78 71 94 48 92
57 67 90 98 113
-> 71

107 70 150 110 -> 70

41 95 50 97 103 148 155 -> 95

74 155 135 112 74 110
114 118 108 65 106 105
-> 155

115 144 70 104 132
114 85 104 116 89
-> 144

87 100 113 81 55 -> 100
---
86 154 89 98 75 111 88 -> 88
53 90 98 101 56 -> 56
100 154 109 90 -> 90
157 110 108 95 144 131 -> 131
151 43 134 45 -> 45
154 45 136 51 147 -> 147
76 53 64 70 132 77 -> 77
---
117 70 58 111 85 113 56 -> 58

79 94 81 103 86 148 104
126 107 60 75 76 71 81
-> 60

113 75 121 147 140 123 143
102 121 123 57 141 41 151
123 65 116 152 107 145 96
-> 116

64 123 141 140 86 133 129
78 113 99 101 117 129 127
85 153 110 103 105 137 115
-> 110

49 80 82 94 136 138 155 -> 82

122 56 162 103 97 96 95 -> 162
---
[[117, 143, 102, 52, 152], [99, 146, 123, 64, 135], [114, 63, 69, 136, 81]] 136
[[102, 113, 92, 114, 144], [86, 92, 129, 96, 128], [128, 79, 82, 126, 110]] 126
[[138, 84, 118, 119, 95, 76], [96, 101, 154, 156, 74, 102], [126, 103, 75, 76, 130, 102]] 130
[[126, 91, 89, 119], [147, 150, 143, 78], [92, 147, 142, 63]] 142
[[97, 96, 102, 76, 116], [98, 53, 84, 80, 126], [116, 72, 92, 103, 118]] 103
[[61, 109, 121, 112, 116, 143, 144], [74, 92, 100, 120, 106, 124, 119], [136, 97, 97, 120, 151, 139, 84]] 139
[[76, 92, 100, 102], [128, 88, 112, 81], [162, 85, 99, 151]] 99
[[124, 76, 120, 53, 107], [85, 105, 75, 145, 94], [99, 102, 52, 151, 80]] 151
[[95, 56, 145, 73, 57], [117, 138, 53, 119, 137], [89, 91, 134, 102, 145]] 102
[[118, 76, 94, 161, 64], [82, 125, 138, 74, 88], [117, 47, 94, 155, 70]] 155
---
124 84 107 107 105
161 84 72 77 135
112 97 95 93 116
-> 116

52 105 84 124 111 50
70 84 106 99 134 107
-> 107

94 129 83 80 134
123 82 146 82 78
100 70 88 148 69
-> 69

94 113 156 99 -> 99

73 52 141 100 140 -> 140

83 127 121 44
130 94 127 86
131 92 120 93
-> 93
---
[[107  85  97  97 131]
 [100  80 109 121  63]
 [ 66 155  99  73  55]] ==> 107

[[ 96  81 111 109  87  91  99]
 [122 117  88  97 103 121 120]
 [ 80 125  81  70 144 100  91]] ==> 96

[[122  82 117  80 109  68]
 [115 119 150 112  87 128]
 [ 83  53  81 119  77 136]] ==> 122

[[115 151  84  88]
 [100 127 112  43]
 [ 99 146  96  85]] ==> 115

[[101  86  82  50 114  84]
 [ 78 100 106  65 152  93]
 [ 60  48 150  88  91  98]] ==> 101

[[116  92  94 124 111 129]
 [ 95  82  98  99  86  98]
 [100  90 126  82  67  50]] ==> 116
---
156 148 92 151 111: 156
121 105 100 79 55 126: 121
130 151 94 76: 130
69 89 79 86 38: 69
105 87 107 146 69 111: 105
92 77 116 107 151: 92
54 55 55 59 60: 54
---
133 73 57 129 51 138: 51

69 139 95 118 53 88 103
115 112 104 87 81 120 77
101 132 112 119 96 92 82
: 92

152 68 78 100: 78

56 122 45 112
82 116 63 133
: 63

99 104 99 149 123 92
90 119 116 93 129 96
101 86 107 56 120 114
: 120

55 101 159 70 38 77: 38

161 62 94 138 106 92 159: 92

115 111 109 40
110 99 103 42
108 111 108 81
: 108
---
array([[ 68, 107,  92, 151, 129,  94,  91],
       [ 85, 119, 153,  95, 109,  73,  53],
       [ 65, 121,  97, 148, 124,  90,  88]]) --> 107

array([ 84,  93, 107, 156, 158]) --> 93

array([[108, 132,  94, 127,  74, 142],
       [143, 112, 101, 101,  55, 142],
       [102,  79, 138,  87, 145, 102]]) --> 132

array([[ 86, 123, 103, 122,  68, 101],
       [101, 134, 122, 124,  71, 118],
       [ 82, 155, 129, 127,  69, 133]]) --> 123

array([157,  94,  78, 103, 104,  82, 100]) --> 94

array([ 51,  91, 125, 146,  58]) --> 91
---
array([[ 43,  87, 116,  90,  92, 119, 103],
       [ 92,  91, 115, 130, 130, 139, 117],
       [ 75, 133, 112, 135, 106,  99, 150]]) out 150

array([[113, 100, 102, 115,  96, 107, 101],
       [160,  99, 102, 107, 109,  92, 106],
       [ 98,  76,  83, 113,  86,  72, 100]]) out 100

array([[131,  95,  75, 109],
       [100,  91,  96, 103],
       [ 49, 101, 134,  87]]) out 87

array([[112, 107,  99, 105,  43],
       [116,  94,  90, 102, 113],
       [ 93,  94, 106,  96,  79]]) out 79

array([[ 55, 107,  98,  55, 123, 136, 136],
       [ 81,  90, 109, 132, 144, 156, 150],
       [ 87,  87, 110, 141, 144, 155, 147]]) out 147

array([[120, 104, 106, 147],
       [ 75, 108,  99, 105],
       [ 61,  99,  76,  39]]) out 39

array([[100,  56,  70, 100,  40, 151, 118],
       [ 88, 100,  77, 122,  59,  93,  74],
       [ 68, 116, 149, 139,  81, 147,  77]]) out 77

array([[116, 105,  63,  97, 133,  68],
       [ 86, 125, 159, 116, 107,  93],
       [ 66, 116, 126, 127,  85, 158]]) out 158

array([[ 78,  76,  70, 133, 150,  78,  59],
       [ 78, 131, 149,  57, 107, 117, 121],
       [121, 135,  84,  83, 101, 109, 112]]) out 112

array([[147, 126, 108,  56,  97],
       [139,  93, 106,  61,  99],
       [153, 127, 105,  59, 108]]) out 108
---
133 107 91 133
82 78 163 68
out 133, 82

73 89 106 86 110 102 136
96 77 98 85 92 111 146
out 136, 96

86 42 47 123
141 159 111 60
53 89 159 131
out 123, 53

104 126 109 111 98
147 99 115 103 107
105 58 105 79 96
out 98, 105

84 114 137 120
108 88 57 77
72 122 148 128
out 120, 72

90 55 86 80 102 86
89 111 96 105 99 101
109 150 108 124 102 106
out 86, 109

127 109 147 103 129
59 140 82 74 142
88 113 87 74 103
out 129, 88
---
[ 61 155  71 137  39 162  63] Answer: 162, 39
[123 102 117  77  56 156] Answer: 156, 56
[ 92  65 160 127  86 131] Answer: 160, 65
[116 155  76 109] Answer: 155, 76
[ 44  95 119 107 122] Answer: 122, 44
[155 103 118  77] Answer: 155, 77
---
array([[151,  87,  75,  86, 111, 144],
       [127, 104, 105, 127,  91, 132],
       [ 71,  67, 103, 132, 125,  37]]) ==> 151, 37

array([118, 101,  62, 127,  78, 131, 158]) ==> 158, 62

array([[114,  63,  78, 115,  49, 105],
       [ 93,  75, 143, 131, 151,  88]]) ==> 151, 49

array([[149,  99,  63,  86],
       [103, 101,  99,  62]]) ==> 149, 62

array([ 96, 105,  74, 143,  87, 148]) ==> 148, 74

array([111, 124, 116, 115, 126,  50]) ==> 126, 50

array([[118, 108,  79,  59,  43,  80,  97],
       [ 75,  75, 102, 126, 155, 124, 120]]) ==> 155, 43

array([ 84,  83,  57, 156, 133,  89, 106]) ==> 156, 57
---
109  117  156  122   77
113  111  154  125   66
: 77

 87  130  119  158   86   74
101   98   39  111  130   95
102  123   72   70   83  110
: 95

132   44  100   62
144  110  139  118
: 62

108  116  106   97   85  122
 82  152   98   66   67  109
: 122

104  111  124   99  107
 80   95  132   87   83
 89  145   88   91   76
: 83

117   53   87  127   55  106
125   87   45   96   70  107
: 106

 87  147   80   42   49
 99   93   86   95   80
: 49

103   56   58   96
 92   97   88   94
: 96

 89   88   99   87
106   67   55  103
: 87

 92  152   79  115
105  135  114  124
101  124   93  110
: 124
